Each row has a name. Each question is about the rows just above it.

Columns, left to right: S L W B M Y A K P
j_586: [ 4.42 -0.09 -5.37  6.38 -6.74  4.90 -3.78  4.07  0.05]
j_868: [ 4.42 -0.09 -5.37  6.38 -6.74  4.90 -3.78  4.07 -4.68]
j_274: [ 3.65  5.12 -3.32  4.31 -6.28 -5.54 -0.02 -8.88  2.48]
j_986: [ 6.94 -5.53  1.17  0.06  2.75 -1.93  3.34  1.35  6.57]
j_202: [ 3.65  5.12 -3.32  4.31 -6.28  7.59 -3.87 -0.67  7.96]
Which column holds [ 0.05 -4.68  2.48  6.57] top down? => P
Which column holds [ 4.07 -8.88  1.35 -0.67] top down? => K
Which column holds [4.42 4.42] top down? => S
Whose row is [ 4.42 -0.09 -5.37  6.38 -6.74  4.90 -3.78  4.07  0.05]? => j_586
Which column holds this, read top down? [4.31 0.06] => B
Right after [-0.02] comes => [-8.88]

Columns, left to right: R V X H T
j_829: [-2.55 -2.56  1.38 -2.54  3.08]
j_145: [ 0.93  2.20  0.68 -1.82  8.34]
j_308: [-2.55  3.24  1.38 -1.96  3.08]
Which row holds [ 0.93  2.20  0.68 -1.82  8.34]? => j_145
[-1.82 -1.96] is in which column, read top down? => H
Which column holds [0.68 1.38] top down? => X
Which column holds [3.08 8.34] top down? => T
Which column holds this, read top down? [-2.56  2.20] => V
Right after [-1.82] comes => [8.34]

Columns, left to right: N E U F D Z Q J
j_902: [-0.23 -0.39  1.56  3.69 -8.04 -0.48 -4.68  3.36]
j_395: [-1.49  6.23 -1.83  4.69 -4.86  1.65  1.41  1.04]
j_923: [ 4.33 -5.08 -1.61 -0.42 -5.68  3.62  0.20  0.09]
j_788: [-5.02 -0.50 -0.12 -3.50  8.23 -1.77 -4.50 -1.68]
j_568: [-0.93 -1.52 -0.69  4.75  0.79  0.16  0.70  3.65]
j_660: [ 4.81  2.39 -0.51 -5.28  4.38  2.82  0.53 -9.18]
j_684: [ 4.33 -5.08 -1.61 -0.42 -1.70  3.62  0.20  0.09]
j_650: [ 2.26 -0.91 -1.10  4.79  0.94  3.37  1.40  4.09]
j_469: [ 2.21  0.37  0.40 -1.69 -5.68  6.54 -3.19  8.00]
j_317: [ 3.75 -0.34  1.63  3.00  2.54 -1.62 -5.19  0.47]
What comes right after [-0.50] in the named rows? => [-0.12]
What comes right after [-1.70] in the named rows? => [3.62]
Right after [-0.48] comes => [-4.68]
Which column holds [ 8.23  0.79  4.38 -1.70  0.94] top down? => D
What comes right after [6.54] in the named rows? => [-3.19]
Which column holds this, read top down? [-5.68  8.23  0.79] => D

Columns, left to right: muv nutu zume sunu bifa
j_437: [-0.70 -1.58 -4.71  4.59  6.75]
j_283: [-1.51  0.73  6.60  1.27  0.88]
j_380: [ 3.67 -0.89 -2.99  1.39  2.90]
j_173: [-1.46  0.22  3.38 -4.48 -8.90]
j_642: [ 2.44 -3.29 -5.54 -1.33  1.50]
j_996: [-2.56  4.72  2.05  5.35 -0.03]
j_982: [-6.08 -3.89 -1.97 -8.89  5.34]
j_272: [ 4.75 -5.36  1.48  6.69  4.21]
j_319: [ 4.75 -3.13  1.48  6.69  4.21]
Right after [-1.51] comes => [0.73]
The entry that follows [5.35]: => [-0.03]
The entry that follows [-1.33]: => [1.50]
What comes right after [-2.56] in the named rows? => [4.72]
What comes right after [4.72] in the named rows? => [2.05]

